Below are the code and all the weights of a small trained network. Each question names an input and a target symbol and asks about switching units off, where a switched-off unit gives its printed mean instead of its output.

import numpy as np


def w(rows, s, z=0):
    codes = np.array(rows[::2]) - 128.0
    scale = np.full(codes.shape[1], s)
    scale[-1] = z or s
    return codes * scale


def softmax(a):
    e = np.exp(a - a.max(-1, keepdims=True))
    return e / e.sum(-1, keepdims=True)


def log_softmax(a):
    a = a - a.max(-1, keepdims=True)
    return a - np.log(np.exp(a).sum(-1, keepdims=True))


def net(x, mask):
    ids = ['ΓΔΘΣΨαβεζηλτφω'.index(c) for c in x.split()]
    T = len(ids)
    res = E[ids] + P[:T]
    u = 0
    for l in range(3):
        r = res
        for j in range(2):
            rows = slice(3 * j, 3 * j + 3)
            q, k, v = (r @ M[l][rows].T for M in (Q, K, V))
            z = softmax(np.where(np.tri(T) > 0, q @ k.T / 3**0.5, -1e9)) @ v
            o = O[l][rows]
            res = res + np.where(mask[u + j], z, o[:, -1]) @ o[:, :-1]
        u += 2
    return log_softmax(res[-1] @ U[:, :-1].T + U[:, -1])


Q, K, V, O = {}, {}, {}, {}
E = w([
[177,193,163,72,98,136,215,217,135,37,167],'Γ',
[143,138,139,134,122,138,123,94,84,51,116],'Δ',
[64,80,180,151,41,133,90,33,141,149,224],'Θ',
[142,125,139,72,133,71,188,44,230,35,186],'Σ',
[208,169,183,143,234,94,228,104,147,180,55],'Ψ',
[176,163,119,172,166,197,39,53,88,29,79],'α',
[47,150,127,121,46,92,10,77,157,191,151],'β',
[176,173,145,164,138,59,44,226,53,217,68],'ε',
[123,152,113,105,62,103,129,144,157,79,179],'ζ',
[129,182,104,81,9,112,52,217,151,128,153],'η',
[143,165,96,85,69,91,98,135,201,102,185],'λ',
[122,86,178,153,83,128,183,119,216,86,218],'τ',
[133,137,155,131,230,2,47,65,196,161,121],'φ',
[133,85,213,191,98,233,163,173,175,184,139],'ω',
],0.0093)
P = w([
[46,62,81,21,206,248,120,188,63,109,179],'0',
[124,124,192,63,156,198,110,164,106,65,172],'1',
[135,161,209,99,156,163,98,142,121,46,171],'2',
[145,188,216,131,135,133,87,120,124,51,161],'3',
[153,200,229,137,106,113,84,98,142,60,131],'4',
[167,218,236,159,92,100,75,86,150,64,132],'5',
[185,225,241,166,76,77,70,64,163,88,116],'6',
[202,239,227,188,54,65,71,48,186,106,97],'7',
[217,241,226,211,37,67,80,37,189,106,71],'8',
[242,231,233,235,30,36,97,32,205,127,53],'9',
[232,245,234,254,40,58,67,3,248,102,75],'10',
],0.0034)
Q[0] = w([
[254,170,205,221,166,100,62,119,59,92,50],'0.h0',
[184,104,184,161,202,82,115,134,86,133,79],'0.h0',
[204,193,171,194,102,118,66,98,126,116,107],'0.h0',
[99,97,94,110,88,122,115,129,124,134,148],'0.h1',
[55,83,100,85,90,128,122,141,105,126,152],'0.h1',
[85,67,75,97,99,126,117,155,104,159,134],'0.h1',
],0.0044)
K[0] = w([
[166,223,135,225,57,66,61,126,149,187,56],'0.h0',
[140,218,164,153,72,35,102,170,152,253,87],'0.h0',
[189,214,96,224,110,73,33,64,119,138,39],'0.h0',
[90,117,83,110,85,114,91,151,107,129,165],'0.h1',
[70,114,96,86,101,125,97,181,122,165,163],'0.h1',
[76,97,103,89,114,152,116,160,104,139,165],'0.h1',
],0.0038)
V[0] = w([
[119,91,96,129,141,147,113,173,101,172,111],'0.h0',
[87,72,44,90,152,140,174,141,139,151,137],'0.h0',
[113,41,130,111,132,204,177,137,117,84,191],'0.h0',
[158,247,170,158,135,111,90,96,134,128,96],'0.h1',
[121,132,176,134,99,113,74,161,118,139,186],'0.h1',
[61,31,1,83,123,134,157,158,80,145,129],'0.h1',
],0.006)
O[0] = w([
[97,151,118,112,187,131,120,154,111,117,171,94],'0.h0',
[103,44,76,51,175,127,147,146,130,169,137,19],'0.h0',
[170,61,133,51,102,121,155,133,146,142,243,98],'0.h0',
[110,167,169,192,105,101,151,115,134,97,60,206],'0.h1',
[68,134,168,148,55,124,132,124,157,86,193,158],'0.h1',
[73,2,12,46,210,164,111,195,58,187,216,1],'0.h1',
],0.0051)
Q[1] = w([
[140,191,249,159,47,88,116,113,197,104,156],'1.h0',
[101,23,2,81,206,107,178,145,115,196,143],'1.h0',
[116,58,18,101,180,121,145,157,101,166,132],'1.h0',
[151,172,146,155,69,106,134,104,176,124,124],'1.h1',
[114,125,174,139,56,103,118,131,178,138,145],'1.h1',
[95,117,130,129,100,100,122,138,144,138,144],'1.h1',
],0.0064)
K[1] = w([
[142,174,130,198,219,60,78,96,116,129,2],'1.h0',
[95,89,124,60,104,140,150,156,129,147,187],'1.h0',
[114,67,129,70,103,152,150,160,125,141,202],'1.h0',
[140,134,145,151,59,154,144,101,156,118,127],'1.h1',
[180,179,138,141,99,121,143,101,141,114,94],'1.h1',
[147,142,129,128,136,102,117,121,134,120,116],'1.h1',
],0.0083)
V[1] = w([
[152,92,76,100,162,174,146,109,133,112,130],'1.h0',
[103,121,181,121,139,2,176,189,173,227,142],'1.h0',
[125,132,141,101,196,71,138,67,235,116,141],'1.h0',
[68,40,125,120,151,173,127,130,126,163,131],'1.h1',
[110,69,166,162,63,157,155,117,145,155,160],'1.h1',
[109,76,54,64,234,129,149,156,99,152,157],'1.h1',
],0.0062)
O[1] = w([
[165,83,104,30,108,156,92,139,118,176,116,80],'1.h0',
[21,253,130,135,215,123,150,141,189,197,137,43],'1.h0',
[60,86,186,44,123,83,159,103,205,98,10,135],'1.h0',
[118,173,192,69,189,149,94,136,60,99,135,64],'1.h1',
[198,178,254,178,146,91,85,101,99,78,169,131],'1.h1',
[97,130,93,52,226,214,101,114,79,119,101,4],'1.h1',
],0.0046,0.013)
Q[2] = w([
[160,179,105,110,144,47,76,108,131,97,156],'2.h0',
[162,192,135,156,159,155,113,133,50,85,70],'2.h0',
[82,55,54,76,224,138,71,123,69,254,126],'2.h0',
[142,112,196,227,107,166,62,55,120,88,79],'2.h1',
[149,124,184,139,74,57,197,148,229,124,156],'2.h1',
[121,151,129,111,56,178,146,167,158,64,197],'2.h1',
],0.0062)
K[2] = w([
[154,72,197,250,59,222,214,154,141,160,137],'2.h0',
[85,104,135,84,48,62,135,156,253,195,210],'2.h0',
[101,112,101,58,171,180,128,174,107,110,161],'2.h0',
[168,163,145,141,44,13,168,144,192,128,140],'2.h1',
[173,166,116,194,98,129,119,115,113,69,57],'2.h1',
[154,186,105,161,215,39,140,111,134,125,18],'2.h1',
],0.0056)
V[2] = w([
[134,166,64,100,103,104,89,78,121,19,191],'2.h0',
[52,86,96,111,108,60,22,97,174,164,176],'2.h0',
[160,228,91,96,159,89,55,145,85,99,47],'2.h0',
[83,151,110,136,65,128,65,245,96,197,134],'2.h1',
[143,134,151,99,146,87,254,164,222,132,168],'2.h1',
[142,161,114,72,85,133,203,235,107,97,172],'2.h1',
],0.0062)
O[2] = w([
[175,60,70,212,185,101,139,206,173,172,105,228],'2.h0',
[146,148,124,120,175,157,133,222,246,40,58,11],'2.h0',
[49,47,41,186,61,151,254,91,107,141,43,92],'2.h0',
[81,183,152,221,152,111,140,99,147,34,200,2],'2.h1',
[163,190,39,86,158,211,99,75,178,170,107,109],'2.h1',
[167,138,12,213,123,107,127,51,197,141,199,35],'2.h1',
],0.0085,0.0042)
U = w([
[142,127,4,181,136,129,120,32,166,236,175,134],'Γ',
[110,59,143,131,116,39,202,198,67,224,100,125],'Δ',
[121,201,187,29,123,68,66,72,49,91,209,110],'Θ',
[97,151,120,54,113,199,177,185,155,89,38,152],'Σ',
[69,164,113,48,77,164,145,44,69,220,116,152],'Ψ',
[191,60,123,126,67,145,98,121,106,84,136,165],'α',
[2,114,161,151,118,144,187,45,129,9,170,92],'β',
[91,197,114,234,168,110,164,132,129,109,183,129],'ε',
[129,123,93,145,162,129,126,133,153,136,138,107],'ζ',
[120,139,71,159,147,155,105,165,168,115,129,106],'η',
[164,144,58,109,150,155,65,197,142,246,73,117],'λ',
[190,175,176,102,212,113,110,250,166,102,128,2],'τ',
[89,148,172,86,180,110,170,167,226,67,76,181],'φ',
[183,181,161,129,207,200,65,158,115,197,149,118],'ω',
],0.0058,0.0039)

Each question gives the input, a string of symbols that net reads in full, and the target symbol t.
The units are the heads (3 rows each of Q, K, V and O). Each row of codes is followed by its name. A weight is (code - 128) times the scale printed after its matrix; where a second scale follows, it is the last column's (O and U).
mask holds one flag per head, layer by layer. A switched-off head (its flag False) gives its mean, the last column of its rows in O, instead of its output. The means were averaged over made-up inputs and are rounded, as every weight is.
A unit's drop is (log p(t) with every unit on - log p(t) with that unit switched off) / (log p(t) with every unit on - log p(t) with every unit switched off).
The circuit of an input: a set's keep is (log p(t) with only the set's units on - log p(t) with every unit switched off) / (log p(t) with every unit on - log p(t) with every unit switched off). Starting from all 6 units, units are removed one at a time, each time the one whose removal leaves the highest keep (on an exact tie, the one counted first), for as long as the keep stays at least 0.8.
circuit, biggest first: the units of the circuit, biggest drop first
unit that matters most: the unit with the biggest drop
heads that matter: for each layer, one digit per head in row order, 1 if its drop is at least 0.15 and else 0, layers parted by /
input ε Γ ω, target ε: circuit, biggest first => [2.h1, 1.h0]
input ω ε ζ, target ε: unit that matters most => 2.h1
input τ α Γ, target Δ: heads that matter => 10 / 01 / 11
input τ Γ τ ε ω Γ, target ε: heads that matter => 00 / 10 / 01
input λ ε α ζ ε Γ α, target Γ: circuit, biggest first => [2.h1, 1.h1]
input τ β α Ψ Θ α, target τ: heads that matter => 00 / 01 / 10
input ζ η ω α Θ ε, target τ: circuit, biggest first => [2.h0, 0.h0]
input Γ α ω α Δ ε ζ ω λ Γ Γ, target Γ: heads that matter => 01 / 01 / 01
input Γ ω τ Γ α φ, target φ: heads that matter => 11 / 10 / 10
input ω ω α ε Γ, target ε: circuit, biggest first => [1.h0, 2.h1, 0.h0]
input α ε α, target β: circuit, biggest first => [2.h1, 2.h0]
input τ Γ ω Σ Σ Σ α φ α α, target Δ: heads that matter => 11 / 01 / 11
input Γ ω ζ ε Γ α α λ, target Δ: heads that matter => 10 / 00 / 11
input Γ α β ω φ α α Γ, target Δ: circuit, biggest first => [2.h0, 0.h0, 2.h1]
input Δ α α α Γ φ Δ, target φ: circuit, biggest first => [1.h0, 2.h0, 0.h0]
input Δ Ψ Θ η α β α ω α Ψ η, target Ψ: unit that matters most => 2.h0
input α η φ Δ ω ε Θ, target β: circuit, biggest first => [2.h1, 0.h0]
input Δ Ψ α α ω φ ε ω, target β: heads that matter => 10 / 00 / 11
input η φ φ ω, target Σ: circuit, biggest first => [1.h0, 2.h0, 2.h1]
input α Γ φ Σ, target φ: circuit, biggest first => [1.h0, 2.h0]
input α α ω Ψ, target Ψ: circuit, biggest first => [2.h0, 0.h1, 2.h1]
input Θ α τ ε ω α ω ε ω β, target Θ: heads that matter => 00 / 00 / 10
input ζ α β α λ α α Γ β, target Γ: heads that matter => 01 / 01 / 01
input τ Γ Ψ, target Γ: circuit, biggest first => [2.h1]
input α α α α ε β, target ε: circuit, biggest first => [1.h0, 0.h0, 2.h1]
input ω Γ Γ, target Γ: heads that matter => 00 / 00 / 01
input β Γ φ α Θ α ω Γ α ε ω, target β: circuit, biggest first => [2.h0, 0.h0, 2.h1]
input φ Γ ω η, target Θ: circuit, biggest first => [2.h0]
input Θ α ε η ω ω Δ α ζ, target Δ: heads that matter => 11 / 00 / 11
input φ τ β, target φ: heads that matter => 00 / 10 / 10
